[ 275  -53   29 -204  313 -228 -241  178 -265   31   45    8 -157 -399
  243  309   78 -178 -380  245  133   85  100  267 -110  300  -14   32
  526  118  -87 -305 -260  -38  120]
tativ
[  20  165 -164   95   48    1    8 -133 -147 -172  430  111  374 -134
 -106  -20  101   75 -190 -477  340 -589  268  -55    1  225 -118  205
   89   -9  171 -147  160  155 -395]
vodu
[-221  -56  290  344  853  115 -250 -240  400  118   62   28  -10 -461
   90  177 -199 -631  207  -51  133   89 -188  323 -152  179   89  334
  251 -141  -31 -441    5  231  -50]
tativ
[-181   63  212 -273  -74  443  -53  365  172  300 -153 -334   17 -195
   98 -105   17 -233  303 -223   -2 -396   92  131 -539   38  115 -370
  -31  217  309  153   33 -124  103]
pigeb
[ 298  122 -184  -22 -389   -1  -28 -243 -150   77  166  175  222   99
  -99  -71  150  286 -285 -526  452 -367   62   17   69  189  -39  416
 -125  -89   80   43  237  122 -367]
lif
[ 259  117  -69 -350  267 -252 -293  191 -146  145  119 -183 -120 -362
  403  151   15 -285 -433  188  115 -334   79  208 -170  428  195 -108
  877   62 -131 -245 -123   79   49]
taku
[  61  -16  -78 -247  276 -179 -422  167 -331    5   55 -190  -90 -373
  554  353   27 -403 -277  247   58   72  117  229 -106  216   23 -101
  485  291 -141 -173 -242  115  190]
fodu
[ 251  118 -209   20 -297    5  -60 -262 -160   21  142  225  237   97
  -74  -56  147  213 -184 -431  402 -219   66  -18   85   60  -31  446
 -115 -115   76   49  165  155 -356]
Fevos
[ 355  237 -145 -172 -208  -51    0 -149  -78   20  206   36  246  -59
  -79 -149  247  -11  -55   -2  487 -491  103 -158  -99  161   83  260
  123   76  200 -209  154  161 -358]
Mebi
[-167  248  416  483  577  122   77  219   90  254  -83  167   96 -572
 -312   88 -209 -354  193  145 -255  119 -363  135 -159  211  179  375
  423 -205  -46 -313 -378  173 -235]
taku
[ 316  112  -65 -404  408 -167 -261  285 -196  146   36 -237 -230 -482
  427  215  -67 -335 -408  282   45 -171   76  277 -250  437  135 -135
  835  145  -60 -257 -159   48   70]
vodu
[-321   24  183  358  217  -50 -122   -9   27  125 -232  217  199  385
 -243  175  154 -209  144  -88  -58  -40 -165   90  -17 -154  -43  625
   91 -176 -162 -133  -71   39   60]
pigeb
[-297  -71  241  378  816   95 -209 -316  369   39   84   57   14 -324
   67  188 -148 -594  107  -76  145  -33 -122  290 -122  172   63  301
  268 -156  -48 -456   96  270  -24]
taku
[ -39  148  239 -172  141  384 -183  373  279  222 -182 -170  -49 -279
  146 -233  -45 -412  475  222  -35 -454   56   44 -632  -59  433 -443
  435  255  292  142   -4   10  142]
gabom
[  41  -98  -20 -254  148  -99 -408  190 -357  154   10 -198 -120 -253
  519  305   50 -339 -304  197   35  241  114  186 -188  213   -6 -106
  335  308  -92 -100 -201   14  199]
gabom
[-344   35  255  352  300  -34 -102  -21  122  172 -239  204  197  279
 -206   88   89 -258  188  -97  -64   22 -191  119  -38  -98  -42  568
   74 -193 -154 -188  -62   45   47]
Fanob
[  -7  164  196 -180    8  382 -192  422  227  220 -169 -193  -61 -234
  122 -181  -18 -427  427  325    1 -487   34    8 -605 -131  329 -418
  360  261  255  168 -101  -36   92]
vodu
[-254   34  160  350  260   19  -56    7  -71  149 -218  250  141  288
 -192  183   45 -198  172  -29  -65   96 -230   96    1 -140  -43  564
   66 -161 -164 -115 -134   22   26]
Fevos
[-314   54  292  277  268  -48  -88   34  115  138 -268  211  196  317
 -302   89  107 -200  158  -22  -65  -70 -204   77  -82 -103  -37  606
   97 -187 -164 -215 -106   55   52]
fodu
[-273  239  347  513  515  149   68  291   -2  211 -135  192  150 -510
 -334  206 -177 -338  213   -5 -336  108 -380  199 -133  132   57  373
  369 -180  -65 -220 -362  132 -157]
Guvi
[-278  136  327  461  300   78 -100  -39  286  216 -168   55   76 -300
  -18  128   39 -378  294 -190  -46  -10 -292  240 -136   76  118  322
  122 -130  -80 -181 -205  191  -99]
Letig
[  45   92 -101   33  -93   20    5  -92 -231 -130  320  148  386  -99
 -169  -64  149  205 -240 -495  323 -465  247   -6   -2  223 -148  213
  -60  -14  137 -121  159   91 -312]
Mebi
[ 461  172  -70 -173 -242   86   58   12   26   89  177   60  184 -224
 -327 -108  155  193 -104  -39  415 -578   21 -146 -344  224   68  240
  125   19  379 -129  142   41 -367]
lif
[ 325  257  -87 -144 -121 -137  -30 -107    4   50  282   -1  249  -39
 -142 -108  174  -24  -83   16  453 -521  144 -185 -120  163   59  280
  230   21  188 -272  129  206 -423]
gabom
[ 301  263 -232 -122 -235 -135  -68  -96 -106   23  207   54  276  -41
 -100 -155  346    2  -67   12  489 -619  133 -262  -49  113   50  348
  137  106  163 -167  156  149 -396]
vodu
[ 172  -46   17 -211  226 -275 -223  135 -319   37  -10    8 -144 -228
  297  400  161 -203 -463  182   96  144  112  261  -98  255 -130   89
  405  107 -149 -292 -311  -34  136]
Letig
[ 167  138  -32 -396  364 -194 -221  282 -254  175   97 -194 -163 -450
  414   89  -93 -363 -441  235  -29 -204   44  214 -190  485  241 -223
  899   99 -186 -226 -241   36  105]
taku
[ 258  252 -105 -197 -258  -50  -23  -14  -50   48  223  -40  225  -19
 -118  -97  260   -1  -65  -97  435 -615   91 -177 -143  158   37  217
  131   88  177 -173  113  140 -368]
fodu
[  55   18 -191 -355   50 -367 -478  345 -274  178   90  -33  111 -274
  142  277  236 -298 -333  388   86 -381   27   -8  -83  212  151  143
  615  128 -198 -171 -144   54  120]
Fevos
[  64  165  -83    7  -19  -10   50  -85 -153 -117  352  145  412  -14
 -231  -57  113  148 -155 -429  342 -625  269  -33  -30  204 -145  204
   68  -33  171 -192  145  131 -339]
Mebi
[-210  224  396  436  511  182  156  242   15  266 -157  229  126 -463
 -349  120 -211 -252  232  120 -358  187 -393  183 -190  193  133  392
  331 -196  -21 -224 -385   99 -177]
Mebi
[ 260  145 -250  -18 -363    2  -28 -266 -213   32  122  193  187  178
  -76  -57  184  236 -190 -410  421 -210   68  -32  112   57   -2  438
 -123  -43   85   80  178  113 -346]
pigeb
[ 336   73  -58 -373  321 -245 -282  126 -151  136   69 -228 -189 -340
  433  187   10 -352 -471  292  147 -194  109  245 -215  418  164 -148
  883  102 -102 -321 -174   77   41]
taku
[ 112  112 -202 -439  170 -388 -386  325 -223  127  156  -34   46 -333
  168  254  138 -305 -329  505   72 -471   21  -30 -156  295  256   93
  773  137 -183 -250 -255   58   55]
Letig
[-199  168  310  443  338  -28 -126   10  265  240 -207   66  100 -216
 -147  166  102 -400  318  -78   19    0 -270  218  -88   22  119  464
  168 -136  -90 -261 -205  215 -165]
pigeb
[ 291  257  -80 -134 -265  -76   41  -72  -58   49  156   50  280   90
 -269 -156  295   43  -70    4  438 -547  103 -234  -71   93   11  331
   87   46  186 -205  115  133 -398]
fodu
[  90   57   67 -258  -13  606  -97  516  151  212 -370 -245 -188 -293
  111   52    6 -280  501 -137  -65 -426 -138  237 -698  -18  281 -369
  229  294  400  258  124 -121  190]
Fanob
[ -13   79  200 -326  190  366  -17  494  118  116 -339 -168 -109   49
   17   27 -138 -226  470  259 -148 -376   52  100 -690 -180  217 -191
  351  164  317   60 -112  -92  226]
pigeb
[  41  -40  -74 -271  223 -211 -416  206 -405   61   35 -164  -55 -226
  491  353  -22 -306 -265  201  108   51  133  216  -94  165  -14   23
  432  216 -133 -154 -252   65  183]
pigeb
[-235  -16  137 -268  -54  580  -86  342  151  218 -182 -268   -5 -115
  130  -85  -59 -254  294 -261  -38 -377   -4  147 -608   19  222 -380
    0  226  276  232   98 -158  169]
Guvi
[  61 -118  -85 -276  193  -98 -416  203 -367   50  104 -148 -140 -261
  549  345  -29 -343 -245  300   54  188   79  129 -165  153   40 -129
  391  274  -70  -52 -214   37  248]
Fevos
[ 342  225 -107 -163 -246 -138  -66  -85   15   36  226   69  355  -13
 -289 -203  280   68 -103   29  490 -701  105 -260 -126  161   96  333
  188  -17  215 -291  197  151 -371]
Mebi
[-373   37  285  359  288   11  -71   25   68  106 -262  230  207  338
 -265  112   27 -210  198  -53 -116   37 -230  102  -35 -162  -54  609
   60 -208 -187 -131 -126   56   35]
fodu
[   0  169 -101   94  -52  -33   -2 -163  -99 -150  410   94  443  -59
 -133   32  236   64 -201 -570  370 -627  277  -26  -24  219 -169  265
   25  -18  169 -165  118  167 -353]
Letig
[ 366   93  -85 -430  389 -305 -353  197 -151  150  116 -239 -164 -360
  493  180  -13 -357 -417  284  143 -210  137  198 -149  421  166 -107
  850   92 -106 -302 -121  108   54]
Fevos
[-312  -78  235  385  859   21 -256 -255  362   16   90   42   33 -323
   87  207 -228 -617  134  -73  122 -136 -109  295 -134  127   50  243
  352 -168  -53 -462  114  284    2]
lif
[ 185   64   82 -214   21  667  -76  544  169  211 -355 -215 -235 -403
   92   85  -74 -275  535 -130 -128 -391 -198  254 -648  -32  294 -307
  320  232  428  301  170  -82  183]
tativ
[-219  208  382  440  384   38   -7  -14  301  232 -144   87   87 -260
 -138   73  -43 -382  334  -46  -18   -8 -294  201 -127   69  145  345
  235 -175  -89 -274 -266  224 -175]
taku
[ 463  169  -70 -286 -228   88   78  -83   88   70  187   79  126 -100
 -261 -174  139  191 -134   51  464 -408   53 -154 -288  219   71  317
   20    5  344  -79  132   35 -357]
vodu
[  18   71  257 -308  103  332  -98  444  192   94 -364 -174  -99   25
   40  -74 -104 -195  476  313  -52 -287   18   67 -703 -254  215 -130
  204  168  231   51 -133  -61  227]
taku
[ 165  -63   20 -332  254 -144 -350  193 -341   89   27 -193 -132 -266
  533  291  -79 -335 -276  339   71  330  102  178 -173  217   45  -64
  375  237  -79 -155 -335   56  188]
Fevos
[-305  -34  288  343  896  -26 -246 -275  403   35   75   32   44 -307
  114  108 -180 -567  184  -24  172  -18  -74  276 -117  157   80  289
  274 -146  -54 -518   53  253  -17]
Fanob
[ 358  209  -87 -114 -322  -78  -33  -87  -18   74  228   60  295   46
 -242 -139  317   13  -56   32  503 -594  109 -213  -54  101   68  371
  141   33  199 -182  147  132 -364]
tativ
[ 153   46   47 -240  106  612 -122  490  197  155 -278 -209 -272 -339
  146   75 -114 -290  482  -12  -96 -414 -133  164 -629  -11  364 -400
  325  265  376  249  157  -44  184]
taku
[-125  -23  257 -193  -41  557    0  269  221  228 -196 -266  -78  -47
  106  -67  -32 -267  264 -156  -40 -260   40  126 -611  -12  141 -414
   26  181  368  153   48 -158  131]
Letig
[ 299  217 -124 -154 -247 -158  -85 -147  -34   47  288  -31  250  -12
  -45 -159  272  -19 -177  -45  527 -587  158 -216  -73  194   88  256
  157   35  103 -268   98  170 -410]
taku
[ 309  218 -226  -23 -348   70   71 -311 -175   91  192  181  237   15
  -59  -44  108  255 -199 -546  433 -334   32   66   45  216  -41  379
  -59  -98  133  -13  165  156 -486]
Mebi
[ 149  -17   32 -299  239 -276 -224  282 -374   90  -49  -15 -168 -234
  272  298   66 -178 -445  242   50  157  100  230 -112  269 -101   69
  411  125 -195 -250 -349  -57  117]
vodu
[-187  243  372  508  578  117  116  267    9  159 -127  192   95 -483
 -313   99 -252 -268  258  170 -306  155 -322  120 -101   94   52  396
  330 -185  -25 -230 -355  138 -198]
vodu
[ -15  115  -95   49  -46   48   63 -184  -70 -142  375  150  396   56
 -251  -34  190  107 -222 -486  308 -585  244  -52  -17  223 -127  231
   -1  -29  163 -120  175  110 -324]
fodu
[ -43   53  242 -260  233  290  -50  446  155   49 -321 -191  -67  114
   68  -37 -215 -156  453  184 -119 -374   92  124 -635 -217  156 -195
  280  148  239   52  -50  -45  251]
lif
[  57   74 -160 -398   40 -297 -363  367 -268  170  196  -67  132 -278
  131  322   84 -245 -308  235  103 -531   -7   74 -149  299  110   73
  668   56 -160 -152 -222   29   68]
Fevos
[ 430  249  -34 -296 -179   29   96  -61  125   59  194   81  202 -115
 -334 -199  202  148  -77   36  468 -638   62 -163 -295  256  124  261
  184   15  343 -179  117   82 -346]
fodu
[ -30   13  264 -242  202  334 -154  502  140  108 -413 -201 -113   51
   87   -3  -83 -276  535  276 -108 -177   62   85 -686 -309  149 -224
  191  224  265   55 -145  -73  270]
Fevos
[-212  264  439  488  615  126  199  174   72  249  -83  178  123 -480
 -300   92 -272 -266  192   31 -316  260 -353  242 -122  249   88  388
  324 -245  -48 -261 -425   91 -216]
Fanob
[ 389  134  -78 -452  312 -262 -267  231 -194  180   48 -189 -124 -376
  338  145  -10 -257 -458  243   85 -264   86  249 -169  475  131 -116
  868   83  -92 -298 -116   57   57]
Mebi
[ 304  234 -131 -128 -230    2   23  -92  -44   36  257   -7  252   -3
 -119  -31  230  -23 -106 -123  458 -586  108 -144 -143  185   39  234
  184   52  239 -202  135  133 -391]
Guvi
[ -87    6  224 -235  161  334 -114  453  131    2 -382 -151  -95   28
   75   38  -57 -225  477  205 -135 -238   64   71 -650 -320   91 -150
  144  192  277   54  -53  -66  311]
Letig
[-239  155  330  451  392   38  -41  -51  204  210 -194   91   91 -274
  -83  115    0 -383  310  -97  -22  100 -304  275 -121   63   76  347
  165 -132 -105 -283 -232  200 -150]
Mebi
[ -72   38  246 -234  180  319  -85  560   67   80 -403 -153 -103   90
  -43  -14 -167 -118  441  169 -185 -286   61  100 -615 -283  127 -148
  242  118  245   72  -80 -108  256]
pigeb
[  64   80 -196 -291  165 -313 -430  302 -201  118  172  -33   41 -341
  155  283  171 -312 -360  259   69 -604   40   39  -88  304  162   -3
  822  117 -147 -243  -43   88   65]
fodu
[  71  -22  -91 -277  196 -218 -457  183 -306   79   34 -226  -39 -301
  524  374  157 -404 -263  193  136   84  135  209 -159  181    9   29
  406  283  -98 -147 -231   71  168]
pigeb
[   4   61  282 -378  167  392    3  512  125  161 -399 -211 -151   42
   44  -22 -184 -198  498  262 -137 -177    4  122 -782 -206  172 -230
  199  175  288   52 -234 -124  233]
Fevos
[-187  -21  185 -264 -137  540  -78  327  139  247 -187 -246  -38 -125
  188 -122  -13 -203  316 -256  -69 -269   59  141 -548   -3  143 -404
  -98  243  279  307  130 -143  213]
gabom
[-291  -84  211  330  868  147 -174 -282  351   24   95   64  -71 -296
   74  207 -268 -531  171 -110  105   16 -135  306 -147  159  108  228
  260 -158   19 -385   86  216   -7]
pigeb
[ 345  191 -126 -102 -280  -43  -37  -56  -92   87  181   38  273   21
 -235 -112  360  -21  -59  -14  460 -560   98 -218 -122  111   36  349
  154   90  222 -204  124   97 -372]
tativ
[  74   49  201 -273  226  362  -62  424  138   63 -310 -199 -189   -7
   91   46 -130 -217  415  236 -100 -242   90  152 -730 -180  179 -284
  340  229  311   11  -55  -67  200]
gabom
[  94  -85  -53 -236  207  -91 -411  182 -337   94   47 -177 -107 -350
  520  312   38 -342 -267  209   84  205   57  174 -201  210   35  -71
  341  265  -73 -111 -238   11  208]
Fevos
